Each row is followed by its class number.
[ 20  29 -58  55 -75 -23  69 -20  -5  13  37  14 -38  23   1  89  16  -3
 -10  -8  19  -4  -5 -18  39 -13 -23  -7 -15  23 -58  33  -8  -9 -16  49]
2
[  1  35  21  61 -30 -24  17 -30  29 -14  11 -45 -16  57  36  14 -49  24
 -26  66  -5 -29  -1   4  27  20  34 -15  -1  -2  24 -17   7  14 -20  25]
0
[ 20 -10  42 -24 -23 -38  39  -3  85  -5   8 -39  28  19  14  33  21  11
 -35  51   6  12 -50   8  14 -16  62 -37  20  11  13 -37  31  16 -15  26]
2
[ 20 -13   4  68  -8 -43   6 -20  16  16  14 -24  12  18  48  17 -24   9
 -32  12   8  -8 -12 -16  22  -1   4   0 -31  24 -49 -41  12  33   8  61]
4
[  4  -5   2 -39  -7 -64  37   1  48 -19  -2 -87   1 -18  39  51   0  12
   6  24  19 -25 -21 -31  10  -4  31 -13  19  19 -14  12  34 -23 -14  53]
5
[ 22   0   3   6  22 -48  73  26  55 -33  -9 -12  34  20 -27  23 -23  12
 -27  72   0  -8  16  11  24  33  10 -64  10  30 -51   8  20  19 -43  19]
7
[ 15 -26  26 -20 -14 -34  13 -13  82   2  35  -3  43   3  21  26 -43  12
 -40  41  24  24   8 -14  25  15  20  -3  17  24 -38  10  -2   7 -19  40]
0
[ 28 -16  19  34 -19 -43  32  -3  38  12  21 -17  20   5  52  23 -43  16
   6  27 -10  15   3 -23   2  17 -13  10  -4  32 -57   0   5  23 -20  76]
10
[ 63  -6 -13  28  -1 -16  55 -15  59  -3   9 -26   8  20  -3  26 -41   1
  -7  77   2   0 -13 -12  10  44  21 -27 -12  23 -56  21   8  46  22  12]
7
[ 17 -25  -1  35  24 -28  60  12  18 -31 -35 -36  22  16   4  49  23  40
  16  36  -6  33  -4 -36  10  11  -3 -45  -6  27 -68 -19 -22  18  18  73]
11
[ 40 -15  51  79 -26 -59  46   0  50  32   9  33  11  27   4  43 -12   5
 -47  64  -2  19  -3 -37  46   6  11 -14 -40  28 -36  -1  24  26 -27  21]
6
[ 21 -39   7  18  18 -21  66 -28  51  -1 -19  -6  34  32  13   7 -37  18
 -22  55 -17  -1  -1 -13   6  52 -33 -24  -1   1 -54   8 -20  12 -30   3]
1
[ 19 -18  -3  -5 -63  58  55 -24   2  10  -7  18 -54 -13 -10  10  12 -16
 -30   8   0  -7   3   9 -52  -9  25  -6  17 -14  11 -23   5   5 -31 -54]
8
[ 37 -45  53  24 -13 -21  68  -5  33   0   6   2  62  18  -2  56 -20  20
 -52  64  18  17 -27   1  38  15  24 -27  25  -1  -4  -1   6  28 -22  55]
7
[-32 -37 -24  36 -32   5  63   8   0   0 -10  38 -52  24 -37  86  12 -40
  21   9   1 -27  28 -23  -4  35 -56 -32   2  -3 -64  44 -28  -3 -14  -6]
2
[ -7  24 -31   1 -51  54  45   7  22 -17 -24  31 -68   1 -33  39  38   9
  17   1 -18  16  24  16 -52  36 -41 -25   0   1 -59 -15 -10   9  10   3]
8
[ -5 -23 -13  28  -6 -37  50  -3  37  15  12 -44  33  14   6  62 -12   8
   7  51  -6 -27 -45 -24  17 -16  -1 -41   8   5 -88 -28   7  -9 -14  19]
5
[ 33 -41  41  29 -85   0  60   3  17   5  31  33 -49   5   1 -54  -2   9
 -41  41  22  -2  19  49 -17  21  11 -21  41  10 -35  -2 -52  27 -36 -38]
3
[ 22 -12   0  39 -51  -9  98 -26 -26 -11  13   6 -93  -2 -37  49 -28 -16
 -14  53   4 -30   7   6  -6  -4  10 -23  -1   7 -25   6 -20  36 -21   4]
0
[ 14  28 -33 -17  21 -57  11   6   1   6  15 -76   3 -19  34 -23   3  10
  15  12  -1 -20  -2   5 -18 -36  26 -44  -9  33 -53 -39  40  -4 -17  38]
10
[ 20  35  14  11 -56 -57  63 -10  57  -8  -3 -49 -24   8  42  48   5  17
   0  74   1  17 -26 -17  42  15  39 -15  -1  37 -57  -9  36  19  -1  39]
0
[  0 -27   3  41 -19 -25  28 -26  75  -8 -10  27  16  41  -4  40 -15  17
 -68  14  10  12  23   4  37  67 -36  -7 -25  26 -43  -2 -14  17  -5  29]
2
[ 14   4  -3  28 -32 -47  80  -3  71  -5 -20 -15   4   8  -5  33  28  26
 -49  25   3  14 -28 -10  47  35  25   2  33   7 -46  -4 -14  -4 -19  -2]
7
[ -6  -9 -17  -9   7 -41  69  12  79 -19   1 -43  30  -6  20  47  13  34
 -16  33  -8  10 -13 -17  21  30 -18 -45  20  15 -60 -24   8 -20 -20  14]
6
[  7  19   6   6  13 -46  41  10  64 -38 -44 -34   6 -12  59   4  39   7
 -28  48   5 -29 -46 -38   3   8   1 -33  10  19 -57  -4  39  14 -16  20]
8
[-12  27   1  51  12   9  52  10   9 -18 -26  34 -29  40 -45   0  39 -18
 -37  41   1 -36  -4  15   1   4   1 -27  13 -20 -20  -2  -9  26 -12 -48]
5
[ 19  49  10   5   2 -23  16   9  46 -12  25 -48  29 -22  26   1 -21   1
  -1  35   3   5  -3 -31  -3 -13  54   7  -9  13 -50 -11  48  28  -4  10]
5
[ 43  -3  -3  43 -26 -39  46  -7  57   7  16 -29   4   1  16  62 -13  36
 -42  42   3  -5 -36 -24  11  11 -11 -43 -19   9  22  26  11   0 -17  51]
10
[-44  14  13 -19 -66  43  19 -10  21 -15 -29   2 -35  -9 -29  33  -8  20
 -28  14 -20 -38   8  29 -29  22   9 -21  14 -19   2 -29 -31  -7 -24 -20]
5
[-34  -8  -6   9 -38  49   7  16   0 -10  25  13   7 -12 -36  88  48   0
 -37 -59  23 -32  21  19 -52  43 -47 -15 -50 -39  -3   5 -35  -1   2  48]
6
[ 26 -46  13 -15 -84  26  11   0  33  15  -2 -22 -25   9 -43  33  -9 -25
 -21  13  41   9 -10  24 -37  20  37 -11  74 -28   6  39 -25   3   3 -12]
7
[ 11 -38  13 -13 -44  14  25   4  18  10  63   7  11  -8 -21  48  -9 -21
 -14  12  40 -22  17   1 -31  14 -15 -17 -15  -9 -46  47 -27  13 -14  26]
5
[ 17 -39  -7  46 -20 -30  50 -17  -8  15  11 -61  48   0  -3  59 -42  15
 -19  14   2  13   0   0  17  20 -17 -47 -29  -5 -32  -6  -4   8 -25  52]
4
[  7 -52  36  63 -76   4  76  23   3 -11  15   7 -14 -17 -54  69 -28  10
 -30  50  12 -16 -12   2   6  27  -8 -22  17 -11   0  15  -7  -3 -29 -19]
5
[  20   -9    1   31   -5  -11   86   24  -16  -24   16   32  -17   32
 -100    3   12  -28   -7   38    4  -50  -12   30  -36   17  -29  -38
  -41   -6  -45   11   -9   34  -34  -33]
2
[ 10 -54  39  10 -53  12  59   9  53  20  49  61  32   0 -66  70   8 -16
 -47  23  27  11  12  19  14  25  -6 -20 -26   5 -47  26 -31  10 -30  -2]
9
[ 32  -6  63  -5 -56 -50  15 -30  37   2 -11 -44 -15  -9  35 -17 -43  37
  -3  71  -7   7   3 -28  12  25  54   7 -17  34 -49  -8 -25  29  10  52]
11
[ 31 -52  -6  13  17 -18 104   3  59 -18   0 -44  66 -49   8  57 -33  32
 -16  73  -1  12 -11 -32  16  37  22 -47   6  24 -85 -37  33   1  -5  25]
8
[ 16  31  13 -31   1 -32  12  14  63   1   4  10  36  35  26 -18   8   7
  12  29  21  -8  -3 -53 -21 -14  19  -4 -16  26 -85  19   3  -1 -36  17]
3
[ -7 -25 -38  30 -86  23  61   9 -25 -17  38  32 -73 -25  -1  63   9   8
   5  16  27  16  54  26  30  46 -44 -32  14  41 -55  34 -36  -8  13  16]
0
[ 13 -30  19   3  11 -45  51   7  53   5 -26  -1  45   8   4  24 -18  -3
  -8  44  -1 -11 -23 -16  -3  15 -12 -20  -1  12 -70  -8  23  15 -25  10]
3
[ 14 -35 -43  -1   7  37  81   8  47 -16 -32  52  -5  15 -50  27  34 -20
 -22  -1   7  -7  23   8 -13  43  -7 -20  25   3 -36  51 -58  -9 -18 -48]
9
[ 14 -49 -22  17 -23 -13  65  13   7   7  15  23   7 -10 -27  63 -17 -25
 -27  18   5 -28  25  24   4   7 -12 -41  40  -3  -8  36 -20  -7 -35  15]
11
[  30  -40   21  -26 -114   18   83  -27   10   21  -13   18  -46   12
  -32   43    1  -18   -6   34   11   29   11   32   -3   42    3    9
    4   19  -25   27  -17    6  -23  -25]
1
[ 22   2  14 -12 -62  50  32   4 -12  -6  48  41 -32  34   6 -22  30  -6
 -16  36  36 -63  -4  44 -34  11  10 -11  46 -27  43  35 -27 -15 -19  -3]
8
[ 20 -38  53  27 -45 -45   2  -9  47  14 -19   2  21 -24  59   6 -10  51
 -38  16   2  47   7 -23  18  20  16  11  -8  45 -80 -48   3  15  -1  81]
1
[ -2   8 -33   2 -25  52  60 -17 -61 -16  20   8 -41   7  -3  71  -9  -4
  24  21  -1 -56   3  10 -26 -15 -29 -49   5 -20  11  29 -33   0 -13  44]
1
[ 24 -39  45  85 -63 -75  55 -12  19   7 -21 -63  -6  -4  12  46   7  27
 -18  30 -19  36 -62 -14  26  -3  10 -20 -40  28 -61 -63  19  39  -9  44]
2
[ 32  22  25  34  -1   4  57  10  49 -15 -34  -9  48  35  -9   6  40  22
 -11  78   1 -11 -60 -45 -15  36  28  -8 -29 -15 -54  -6   2  29  25 -11]
11
[-16 -57 -35  25   7  22  60  17 -47 -29  27  25 -42  20 -37  42  22 -12
  16   2  45 -15  38 -34   8 -24  -8 -46  17  28 -31  13 -36 -29 -10 -13]
2
[-31  13  12  -5  -8 -25  12  21  36 -27 -63   0 -10  15  48 -19  40  27
   1   9  -9   8  15 -26  15  14  29 -11  51  23 -29 -21   2 -25 -21   9]
2
[-15   3 -53  46 -38  15  37  -7  16 -13 -28   0 -57  15 -18  66 -19 -19
 -38  -2  -7 -20  19  23   5  24 -39 -43  17  -1  22  10   3   4 -20 -21]
4
[-49 -55   7  35 -68   1  72  15  -5   6 -29  21  31 -48 -22 108  41  17
 -56 -37  32  -4  17 -15  18  28 -13 -20  -4  -9 -71 -13 -34 -32 -35  29]
3
[  8   1  36 -10 -23  -7  46  11 -31   3 -14  32 -28 -10 -18  25  89   4
 -30   7  14 -12  -8  -7 -31 -29   1 -37 -34 -11  -7  -3  -4  19 -18  31]
11
[ 23 -26 -17  36 -38  11  70  23  54 -18   3  68 -26  18 -22   2 -24  -2
 -20  36 -24  -7  16  22 -16  43 -47 -19  33  20 -39  34 -40   8 -51 -44]
1
[ 20 -34  40  -6   3  -2  27   4  42 -17  53 -22  14 -12  46   3 -26  -9
  -4  62  23 -18 -13 -21   1   3  16 -29 -13  18   8  13  12  31  -2 -22]
3
[  5  -4  41  80 -68 -34  27 -25  22  11 -17 -43   1  12  44  29  -5   2
 -35  15  -3  40  -1   6  32  50 -16  15 -16  -3 -41  -7  14  38 -10  26]
1
[-29   3  57  38 -48 -42  33  -3  22  -3 -23 -17 -21  14  33  28  -6  46
   1  48 -28  -1 -21 -46  21  12 -17 -28 -22  11 -57 -35 -22  10 -30  43]
4
[ 35 -16  24  68 -31 -27  45   2  65  14  55  18  23 -31  -9  15 -29  39
 -67  40   7   4 -20 -10   9  36 -19   7  -4 -16 -42  -9  14  16  -2   2]
5
[  0  49  11  16 -44 -29  29  -7  25 -10   4 -64 -38  -5  34   1 -19   7
  33  42 -29   1 -28  -7   3   9  18   2  19   4 -67 -24  12  36   0   8]
7
[ 40  44 -41  -1   7 -60  34 -20  69 -24 -14 -54   3 -17 -14  -1 -29  20
 -12  17   1   6 -34  -9  23  -2  19   4   6  35 -76   8   2  10  10  29]
9
[ 47 -25  44 -30  16 -29  19  -9  74  20  52  -2  63   0  43  22 -14   9
 -26  55   6 -17 -28  21  35  -3  64  -7   3  18  45  -9  37   3   1  46]
9
[ 18  28   2   1 -40  19  47   3 -15 -25  -6  36 -50 -12  -1 -16  57  16
 -43  26  10  -9 -17  20 -37 -30 -25 -47  13   0 -41 -18 -14  42  -9   7]
11
[  8 -12  40 -37 -65  21  26 -36 -19  34  22  20 -22  12   6   7  -5  -2
 -13  19 -11 -12  29  31 -28   6   7  -3 -13 -19  18  -2 -23  13 -31  14]
11
[  2  18  18  -1  -2 -22  30  10   6  14  17  -2   3  17  26  -8   4   1
  52  63 -15 -21   8 -27   8   7   9 -35 -52  25 -61   6   6   6 -12 -14]
3
[ 18  12   6   5 -48  -7  30   2  80  -6  10  -9  34  -3 -16  41 -19  17
 -29  25   1  17   8  22   1  13  52  -7   6  30 -70 -42  -2  16  -7  62]
8
[ -2 -26   4  25  -2  17  20  -9  31 -15  13 -10  12   9  49  37 -30  61
 -22  34  24   6  22 -36  13  21  11 -33  33  11 -27 -39 -19  -8  26  78]
4
[ -18   -8    1   28 -109   43   52    0   29  -38   -9  -12  -48  -18
   -3   77  -10   -9  -35  -14    7   19   16    7    8   29    6    4
   42    5   19   29  -56    6  -27  -17]
6
[-15 -27  11  66 -54  28  39   5  10  26 -12  64  14  32 -35  24  14  -8
 -67  16   1 -40  -2  27  -5  19  -3  -2   5 -22 -22 -24 -10  -8 -44 -52]
5
[ 23 -18  -3   0 -98  25  76 -25  24  31  24  19 -55  10 -35  70  23  15
 -19  25   9   4 -15 -14 -19   7  -9 -27 -24   3 -15  26 -51  -9 -23  -1]
10
[ 11 -25  -1 -12  39 -21  22   8  86 -36  17   1  11  17  18  19 -27  21
 -11  10  16  -1  50 -32 -13  33  -5 -19 -24  43 -31  18 -26  11 -15  41]
3
[ 18  32 -31  18  -3  44  57  12  41 -14   0  53  13  41 -42  14  21  20
 -15  52   7 -38 -16 -23 -36  12   2 -35 -30  16 -76  -1 -43  11  -4  -6]
10
[  3   7   2 -32 -87  24  66   5  38  12  12  28 -23  -8 -25  75  16 -15
 -19  29  -6 -28 -38  25 -22   8 -15 -20  36 -26   5  18  -3  -8 -28 -12]
6
[ 19  -1  13 -19 -22 -48  41  -3  63  13  46 -17  19 -10  44  25  24  -2
 -26  13  -1   5 -17  -6  27   7  10 -16  -5   3  21  28  23  -6 -37   6]
2
[ 16 -43 -13  98  -5   1  72 -24  77   1   9  11  32  64 -19  66 -61  29
 -22  93  -2  -5  -7 -41  39  62   8 -10 -27  27 -92 -34 -24  12  17  -7]
0
[  1 -53 -14   8  15  28  21  14  35 -39   6  43 -46  18 -46  54   5   9
 -40   7  31 -24  30  -5 -24  19 -23 -48   0  25   4   7 -35   9   6  18]
7
[-17 -13 -30  24 -59  10  62 -48   0  22 -11  34 -29   4  12  58 -27 -21
 -49  -4   2  -1  19   4  30   0   0  26  44  -1 -34  -6 -15  -6 -40 -16]
0
[ 24 -59 -16  69 -26  34  39  10  24 -33  22   7 -28  25 -42  40  37  25
 -34  13  39  -4 -31 -40 -33 -11 -11 -38 -21  15 -36  -6 -77  15  23  -7]
11
[  6  10  15  20 -14 -56  41 -12  56  -6  14 -25 -42   5  28  25 -17  27
 -40  56  -2  -7  20  -3  40   4  19 -46  12  29 -12 -32  18   3 -17  26]
6
